Here is a tiny trained network, its code and every weight. The questions are about switching its units off for an input and a target symbol, where a switched-off unit gives its printed mean instead of its output.

import numpy as np


def w(rows, s, z=0):
    codes = np.array(rows[::2]) - 128.0
    scale = np.full(codes.shape[1], s)
    scale[-1] = z or s
    return codes * scale


def softmax(a):
    e = np.exp(a - a.max(-1, keepdims=True))
    return e / e.sum(-1, keepdims=True)


def log_softmax(a):
    a = a - a.max(-1, keepdims=True)
    return a - np.log(np.exp(a).sum(-1, keepdims=True))


def net(x, mask):
    ids = ['αβδηθμξπτψω'.index(c) for c in x.split()]
    T = len(ids)
    res = E[ids] + P[:T]
    u = 0
    for l in range(2):
        r = res
        for j in range(3):
            rows = slice(4 * j, 4 * j + 4)
            q, k, v = (r @ M[l][rows].T for M in (Q, K, V))
            z = softmax(np.where(np.tri(T) > 0, q @ k.T / 4**0.5, -1e9)) @ v
            o = O[l][rows]
            res = res + np.where(mask[u + j], z, o[:, -1]) @ o[:, :-1]
        u += 3
    return log_softmax(res[-1] @ U[:, :-1].T + U[:, -1])


Q, K, V, O = {}, {}, {}, {}
E = w([
[160,117,102,111,156,116,133,122,186,128,95,40],'α',
[121,124,140,242,114,98,67,59,151,174,95,137],'β',
[156,92,83,6,158,126,189,221,116,76,128,144],'δ',
[137,148,161,132,148,46,98,141,97,104,153,123],'η',
[161,108,198,142,11,105,189,138,92,128,126,148],'θ',
[163,139,104,159,86,211,68,156,143,150,242,124],'μ',
[110,190,128,193,160,134,148,146,133,132,62,138],'ξ',
[148,74,103,194,135,59,152,139,193,149,148,161],'π',
[118,140,118,52,115,158,100,120,85,104,80,127],'τ',
[57,80,120,165,137,101,122,135,104,183,135,104],'ψ',
[197,142,110,98,110,111,110,144,163,83,93,167],'ω',
],0.012)
P = w([
[117,123,115,142,165,125,159,81,90,108,147,139],'0',
[103,115,46,158,104,113,107,167,71,37,94,111],'1',
[131,116,167,119,171,128,86,163,114,171,95,144],'2',
[119,143,246,78,176,158,176,99,177,169,142,139],'3',
[126,148,117,84,151,89,103,157,121,211,99,142],'4',
[58,200,91,85,63,82,72,202,163,96,96,90],'5',
[108,136,45,44,137,53,147,109,157,205,116,146],'6',
],0.012)
Q[0] = w([
[156,102,118,91,198,95,164,71,91,163,127,227],'0.h1',
[170,147,145,114,107,129,95,238,104,233,115,148],'0.h1',
[84,155,36,122,23,41,127,214,97,79,93,111],'0.h1',
[91,183,201,105,44,158,210,87,197,114,143,93],'0.h1',
[160,164,134,98,149,182,106,88,175,224,208,151],'0.h2',
[124,55,131,120,124,55,86,205,126,168,62,123],'0.h2',
[160,55,221,77,164,135,210,40,132,166,119,177],'0.h2',
[185,156,91,131,8,129,103,220,71,155,176,100],'0.h2',
[102,134,111,150,174,201,192,14,138,48,190,143],'0.h3',
[150,137,188,101,189,185,143,55,145,202,186,215],'0.h3',
[150,180,235,172,82,219,119,212,143,79,126,24],'0.h3',
[111,183,49,124,125,157,64,192,163,136,132,95],'0.h3',
],0.013)
K[0] = w([
[98,191,43,106,64,81,149,122,120,148,158,131],'0.h1',
[101,130,195,64,103,50,105,183,176,197,11,135],'0.h1',
[81,228,134,64,92,118,177,78,193,166,203,159],'0.h1',
[119,87,143,169,102,187,118,113,124,9,173,87],'0.h1',
[36,151,37,119,22,123,104,143,171,115,211,154],'0.h2',
[83,88,180,102,150,79,90,203,134,190,108,191],'0.h2',
[111,158,44,148,165,94,71,179,111,110,69,105],'0.h2',
[98,215,129,93,199,171,101,130,227,142,160,129],'0.h2',
[149,92,74,174,79,136,216,54,49,54,173,100],'0.h3',
[146,70,85,161,68,44,103,217,79,113,7,106],'0.h3',
[160,82,228,202,141,222,144,162,111,23,127,103],'0.h3',
[126,152,198,77,93,34,190,115,140,202,53,137],'0.h3',
],0.013)
V[0] = w([
[75,233,189,126,117,78,173,157,142,87,170,141],'0.h1',
[107,179,110,163,113,178,170,116,165,154,91,82],'0.h1',
[238,111,126,177,75,88,159,138,240,117,127,132],'0.h1',
[171,166,105,142,225,65,96,136,147,97,157,201],'0.h1',
[191,107,117,110,107,92,85,83,125,141,137,122],'0.h2',
[154,115,114,122,133,107,137,61,62,114,66,123],'0.h2',
[133,166,171,125,99,190,71,142,144,98,122,95],'0.h2',
[76,80,124,111,135,155,156,120,123,157,126,78],'0.h2',
[147,216,150,148,119,150,101,83,173,101,64,120],'0.h3',
[199,150,89,132,105,188,118,124,118,126,72,253],'0.h3',
[162,134,155,76,91,116,43,37,115,83,124,104],'0.h3',
[193,178,117,78,131,155,164,175,138,118,112,66],'0.h3',
],0.011)
O[0] = w([
[121,2,124,118,126,75,51,136,138,175,147,158,133],'0.h1',
[167,135,56,181,185,113,171,174,141,121,121,167,106],'0.h1',
[222,108,174,143,154,153,75,93,159,69,65,176,125],'0.h1',
[67,93,190,150,109,106,156,124,212,66,207,107,130],'0.h1',
[174,156,142,115,106,124,73,109,153,110,112,103,136],'0.h2',
[148,161,156,123,182,59,82,191,110,173,142,170,2],'0.h2',
[109,149,80,127,104,100,184,49,92,115,143,107,204],'0.h2',
[123,149,126,141,123,149,160,185,107,134,96,95,99],'0.h2',
[167,173,115,148,131,67,158,151,169,100,206,193,87],'0.h3',
[93,149,76,84,168,132,82,77,95,95,144,233,142],'0.h3',
[139,205,144,95,87,47,43,95,121,112,130,77,99],'0.h3',
[145,91,153,157,210,93,132,123,44,93,201,88,138],'0.h3',
],0.0099,0.0028)
Q[1] = w([
[160,144,136,84,132,122,162,163,70,125,93,82],'1.h1',
[163,101,10,138,61,201,91,122,138,118,225,82],'1.h1',
[131,71,106,139,148,135,155,142,83,113,98,161],'1.h1',
[91,126,86,127,149,90,79,204,164,53,96,91],'1.h1',
[101,70,72,204,32,106,61,157,140,114,84,133],'1.h2',
[50,119,95,151,70,165,116,97,95,150,167,158],'1.h2',
[114,124,69,179,147,64,141,132,152,2,103,79],'1.h2',
[172,54,62,85,80,140,95,213,84,56,157,151],'1.h2',
[202,76,140,116,38,131,92,103,91,128,128,198],'1.h3',
[63,180,119,117,129,237,110,91,220,95,225,107],'1.h3',
[194,160,185,49,120,206,165,66,83,190,193,95],'1.h3',
[127,145,203,190,179,153,124,74,169,194,152,145],'1.h3',
],0.012)
K[1] = w([
[106,151,166,131,179,118,124,159,78,149,122,94],'1.h1',
[120,121,74,115,124,134,208,4,112,116,113,92],'1.h1',
[125,98,101,136,170,180,119,119,105,146,135,106],'1.h1',
[97,170,144,119,121,166,148,119,158,106,187,69],'1.h1',
[155,131,131,64,141,159,147,88,215,205,99,155],'1.h2',
[45,135,80,47,96,135,137,92,149,138,138,145],'1.h2',
[202,157,166,130,162,127,175,94,151,118,192,86],'1.h2',
[108,60,152,94,208,109,134,67,122,132,105,122],'1.h2',
[156,111,95,71,134,137,78,50,153,156,64,167],'1.h3',
[45,161,124,118,101,133,202,79,154,40,156,117],'1.h3',
[113,171,91,143,128,125,110,75,101,80,82,17],'1.h3',
[137,119,119,115,114,118,139,181,207,15,80,109],'1.h3',
],0.014)
V[1] = w([
[132,147,145,122,122,166,108,164,122,122,76,101],'1.h1',
[125,109,90,15,149,137,161,152,161,116,105,144],'1.h1',
[84,143,103,165,182,102,53,63,130,127,84,102],'1.h1',
[204,114,113,110,148,163,51,174,171,202,218,119],'1.h1',
[151,118,120,143,84,112,141,137,98,125,150,114],'1.h2',
[138,157,151,162,76,184,97,164,95,125,191,152],'1.h2',
[185,86,76,3,157,102,166,117,203,172,137,82],'1.h2',
[106,120,103,232,145,105,105,64,158,208,144,100],'1.h2',
[93,136,91,93,174,96,168,66,146,92,50,112],'1.h3',
[178,96,150,110,36,67,229,108,115,141,150,132],'1.h3',
[129,108,107,46,113,158,103,148,176,102,126,115],'1.h3',
[167,171,107,65,110,130,140,184,151,120,147,145],'1.h3',
],0.0068)
O[1] = w([
[120,128,95,135,141,113,134,127,131,103,198,163,165],'1.h1',
[92,148,178,142,90,165,97,147,86,98,134,126,146],'1.h1',
[152,124,131,145,93,114,186,184,161,129,149,121,155],'1.h1',
[139,104,65,137,84,159,148,84,125,104,147,53,8],'1.h1',
[146,75,144,167,96,81,125,121,109,125,113,141,142],'1.h2',
[162,68,87,117,132,85,138,81,129,136,99,82,249],'1.h2',
[113,215,222,174,168,166,132,128,95,97,156,128,99],'1.h2',
[253,140,122,93,63,110,177,162,146,103,134,109,127],'1.h2',
[115,106,109,168,132,91,111,226,128,110,146,134,136],'1.h3',
[141,106,105,115,165,125,39,122,117,151,49,132,91],'1.h3',
[87,183,125,164,190,82,156,145,115,101,44,96,169],'1.h3',
[98,105,136,175,118,154,117,114,117,117,134,107,95],'1.h3',
],0.0056,0.0018)
U = w([
[234,207,226,176,198,113,137,196,78,92,159,103,228],'α',
[178,252,135,48,95,97,114,154,215,146,125,187,29],'β',
[74,107,203,111,175,167,97,149,82,83,152,139,49],'δ',
[113,99,218,62,103,78,82,143,185,143,180,96,28],'η',
[195,120,143,68,189,123,14,134,79,184,65,191,230],'θ',
[107,148,76,92,99,168,185,6,118,39,117,100,251],'μ',
[126,84,114,109,179,96,170,172,150,129,189,227,117],'ξ',
[143,100,223,100,148,203,101,158,205,69,96,169,40],'π',
[89,252,113,68,153,69,96,159,71,157,172,137,63],'τ',
[116,160,157,74,125,163,145,195,145,188,102,117,44],'ψ',
[137,166,185,80,172,77,49,95,133,4,188,196,74],'ω',
],0.004,0.0029)

Each question gives the input, a string of symbols that net reads in full, and the target symbol t.
The units are the heads (4 rows each of Q, K, V and O). Each row of codes is followed by its name. A weight is (code - 128) times the scale printed after its matrix; where a second scale follows, it is the last column's (O and U).
mask holds one flag per head, layer by layer. A switched-off head (its flag False) gives its mean, the last column of its rows in O, instead of its output. The means were averaged over made-up inputs and are rounded, as every weight is.
A unit's drop is (log p(t) with every unit on - log p(t) with that unit switched off) / (log p(t) with every unit on - log p(t) with every unit switched off).
The circuit of an input: a set's keep is (log p(t) with only the set's units on - log p(t) with every unit switched off) / (log p(t) with every unit on - log p(t) with every unit switched off). Starting from all 6 units, units are removed one at a time, each time the one whose removal leaves the highest keep (on an exact tie, the one counted first), for as long as the keep stays at least 0.8.
circuit, biggest first: the units of the circuit, biggest drop first
heads that matter: for each layer, one digit per head in row order, 1 if its drop is at least 0.15 and else 0, layers parted by /
drop when u is switched off: that unit's drop, to one decimal
input μ π π β, target π: heads that matter	101 / 000
input τ ξ μ θ μ ω, target θ: circuit, biggest first	0.h1
input α μ μ β α, target μ: heads that matter	111 / 011
input θ η θ δ η μ, target δ: circuit, biggest first	1.h2, 0.h3
input μ β θ α, target β: circuit, biggest first	0.h3, 1.h2
input π μ α α ξ θ, target α: heads that matter	001 / 000
input θ π δ μ μ π, target μ: heads that matter	010 / 000
input δ β β, target β: heads that matter	001 / 000
input ξ ξ τ α, target ξ: circuit, biggest first	0.h3, 0.h1
input α α θ μ, target α: heads that matter	101 / 000
input ω α η ω, target α: heads that matter	001 / 000
input μ μ θ η, target μ: circuit, biggest first	0.h2, 0.h1
input μ β ω ξ ψ μ α, target α: circuit, biggest first	0.h3, 1.h2, 0.h1
input μ α τ μ θ ψ, target μ: circuit, biggest first	0.h2
input μ ξ α, target α: circuit, biggest first	0.h3, 0.h1
input θ ω β ψ ψ μ, target ψ: circuit, biggest first	0.h3, 0.h1
input ξ τ α μ, target τ: circuit, biggest first	0.h1, 0.h3
input η μ η π θ, target θ: heads that matter	100 / 001
input η μ θ τ ξ, target ξ: heads that matter	101 / 000
input μ μ μ β μ, target β: heads that matter	001 / 000
input π θ θ θ β ξ ω, target ω: heads that matter	101 / 000
input μ ξ ψ μ τ θ, target μ: circuit, biggest first	0.h2
input μ θ ψ β, target θ: heads that matter	000 / 000
input μ θ ξ π, target θ: drop when 1.h3 is switched off	-0.1
input μ θ μ, target θ: drop when 1.h1 is switched off	0.2
input ω θ α μ, target θ: drop when 0.h1 is switched off	0.4
input μ μ α θ, target μ: drop when 0.h1 is switched off	0.0
